Below are the code and all the weights of a small trained network. Each question names an input and a class and asks about switching units off, where a switched-off unit gives its printed mean instead of its output.

import numpy as np


def w(rows, s, z=0):
    codes = np.array(rows[::2]) - 128.0
    scale = np.full(codes.shape[1], s)
    scale[-1] = z or s
    return codes * scale


def f(y):
    return y / 2 * (1 + np.tanh(0.7978845608 * (y + 0.044715 * y**3)))


def log_softmax(a):
    a = a - a.max(-1, keepdims=True)
    return a - np.log(np.exp(a).sum(-1, keepdims=True))


def net(x, mask):
    res = np.array(x, float).reshape(1, 8) / 4 @ E
    y = f(res @ A[0][:, :-1].T + A[0][:, -1])
    res = res + np.where(mask, y, B[0][:, -1]) @ B[0][:, :-1]
    return log_softmax(res[-1] @ U[:, :-1].T + U[:, -1])


A, B = {}, {}
E = w([
[116,142,176,216,137,174],'x0',
[144,118,116,137,136,128],'x1',
[116,134,137,121,122,128],'x2',
[65,177,44,142,88,180],'x3',
[160,189,136,156,22,62],'x4',
[208,161,151,85,100,214],'x5',
[134,245,122,119,191,98],'x6',
[159,109,106,145,142,126],'x7',
],0.011)
A[0] = w([
[237,127,132,75,100,218,25],'n1',
[126,124,88,61,114,99,58],'n2',
[58,98,96,159,154,72,105],'n3',
[102,34,161,108,89,154,102],'n4',
[163,56,224,90,132,77,2],'n5',
[171,106,217,136,180,50,33],'n6',
[139,32,142,133,40,127,67],'n7',
[205,166,123,103,91,194,49],'n8',
[94,154,54,140,103,158,1],'n9',
[122,106,87,133,136,74,121],'n10',
[160,128,66,41,135,87,179],'n11',
[72,134,6,141,65,217,67],'n12',
[108,108,128,156,169,70,42],'n13',
[125,181,136,97,210,132,88],'n14',
[106,132,149,230,154,130,117],'n15',
[147,126,58,55,133,80,53],'n16',
[149,204,133,123,202,107,111],'n17',
[64,93,155,190,136,38,73],'n18',
[156,180,192,89,113,184,128],'n19',
[85,134,131,150,124,76,184],'n20',
[148,136,150,116,28,69,125],'n21',
[125,58,128,120,75,141,8],'n22',
[77,103,98,156,139,53,103],'n23',
[124,152,173,216,156,183,156],'n24',
[84,90,144,92,210,197,176],'n25',
[84,135,55,170,126,127,84],'n26',
[137,97,87,52,87,91,66],'n27',
[155,153,141,157,72,100,107],'n28',
[98,108,159,94,157,159,169],'n29',
[157,130,126,189,33,93,118],'n30',
[158,173,150,151,83,88,150],'n31',
[156,212,109,124,193,71,26],'n32',
[133,149,155,209,110,145,95],'n33',
[145,155,169,232,145,157,58],'n34',
[153,210,134,146,116,73,48],'n35',
[178,106,208,96,132,138,181],'n36',
[120,111,137,153,142,89,31],'n37',
],0.011,0.0015)
B[0] = w([
[156,163,127,60,81,167,232],'n1',
[95,105,199,129,139,113,181],'n2',
[150,162,95,59,65,174,233],'n3',
[105,113,98,197,76,120,234],'n4',
[162,207,168,206,194,124,244],'n5',
[149,243,155,157,185,109,248],'n6',
[105,114,91,187,53,112,248],'n7',
[187,157,126,52,96,190,204],'n8',
[172,211,176,155,177,70,190],'n9',
[132,124,164,80,107,166,184],'n10',
[60,56,239,143,131,127,221],'n11',
[153,228,167,206,188,85,254],'n12',
[171,158,109,124,121,187,195],'n13',
[124,94,63,188,79,128,206],'n14',
[94,105,171,86,118,141,199],'n15',
[75,68,202,88,139,107,209],'n16',
[93,85,105,227,34,142,227],'n17',
[156,159,121,70,86,191,249],'n18',
[166,137,117,105,79,123,202],'n19',
[158,120,114,110,119,173,195],'n20',
[126,97,70,95,190,91,243],'n21',
[80,124,113,196,57,145,200],'n22',
[197,190,124,62,82,212,228],'n23',
[39,64,193,76,122,125,205],'n24',
[115,54,2,72,235,74,248],'n25',
[135,185,153,121,165,157,197],'n26',
[86,114,181,131,134,95,202],'n27',
[149,84,84,86,183,109,199],'n28',
[138,108,74,117,138,113,177],'n29',
[120,63,61,97,199,71,234],'n30',
[135,84,62,112,195,121,215],'n31',
[97,88,101,209,50,148,242],'n32',
[86,94,179,95,150,105,180],'n33',
[84,73,203,120,129,108,197],'n34',
[115,93,80,149,133,110,228],'n35',
[151,187,116,149,140,135,212],'n36',
[137,164,128,97,129,129,158],'n37',
],0.0077,0.0092)
U = w([
[117,85,37,106,197,103,177],'0',
[155,164,133,64,71,198,120],'1',
[91,107,91,236,51,132,177],'2',
[136,214,176,190,186,107,2],'3',
[62,70,248,95,129,123,200],'4',
],0.017,0.00069)

Each question gives the input, the list of numbers given to net, and the class t.
The units are the neurons (one row each of A and B). Each row of codes is followed by its name. A weight is (code - 128) times the scale printed after its matrix; where a second scale follows, it is the last column's (A, B and U).
mask holds one flag per neuron, in row order. A switched-off neuron (its flag False) gives its mean, the last column of its row in B, instead of its output. The means were averaged over made-up inputs and are rounded, as every weight is.
A unit's drop is (log p(t) with every unit on - log p(t) with that unit switched off) / (log p(t) with every unit on - log p(t) with every unit switched off).
The circuit of an input: a set's keep is (log p(t) with only the set's units on - log p(t) with every unit switched off) / (log p(t) with every unit on - log p(t) with every unit switched off). Starting from the 12 units with the biggest drops (on a tie, the unit counted first), units are removed one at a time, each time the one whose removal leaves the highest keep (on an exact tie, the one counted first), for as long as the keep stays at least 0.8.
circuit, biggest first: the units of the circuit, biggest drop first
most important unit: the unit with the biggest drop
k most important neurons: the k neurons with the biggest drops, biggest first
drop of u: that unit's drop, to one decimal
input [-8,7,-3,3,6,-8,2,5], class 1: circuit, biggest first	n23
input [-7,8,3,4,2,0,-6,-2], class 4: circuit, biggest first	n16, n11
input [5,3,3,6,6,5,8,0], class 2: 3 most important neurons	n17, n32, n25
input [7,5,-3,-4,0,2,-5,-3], class 4: 2 most important neurons	n24, n34
input [-7,5,5,-4,1,0,6,-3], class 4: 3 most important neurons	n11, n16, n7
input [-2,6,-4,-8,-2,0,8,8], class 2: 3 most important neurons	n17, n32, n14
input [-6,-4,4,6,8,-7,6,-7], class 0: 3 most important neurons	n21, n35, n31
input [-3,-8,-1,0,-2,5,-6,-3], class 2: 2 most important neurons	n4, n7
input [-2,-5,7,4,-3,-8,-7,-2], class 1: 2 most important neurons	n23, n3
input [-6,2,0,-6,3,-2,4,3], class 3: 3 most important neurons	n6, n5, n24
input [7,-7,1,-8,-8,4,-4,3], class 0: 3 most important neurons	n25, n12, n29
input [-1,-6,4,8,8,-3,7,-8], class 0: 2 most important neurons	n31, n35
input [-3,-7,-7,-5,4,3,-3,-8], class 3: 2 most important neurons	n5, n25
input [6,-8,-7,-2,-7,-8,-7,-4], class 1: 3 most important neurons	n18, n3, n23
input [5,7,1,-8,-3,3,-7,3], class 3: circuit, biggest first	n5
input [-4,1,-1,6,3,-7,6,8], class 1: 2 most important neurons	n23, n3
input [7,3,6,-5,-4,8,3,8], class 1: 2 most important neurons	n1, n8
input [1,-8,6,-3,6,6,-7,0], class 2: 3 most important neurons	n7, n25, n22
input [8,-6,6,1,2,2,-7,1], class 4: drop of n17	0.3
input [-4,8,-6,-5,-5,-1,7,8], class 2: most important unit	n17
input [-5,2,1,-5,-4,-6,-6,4], class 1: drop of n23	0.4
input [1,1,-7,-3,4,-1,3,-8], class 0: drop of n21	0.0
input [6,-1,0,8,-5,0,2,5], class 3: drop of n12	0.9
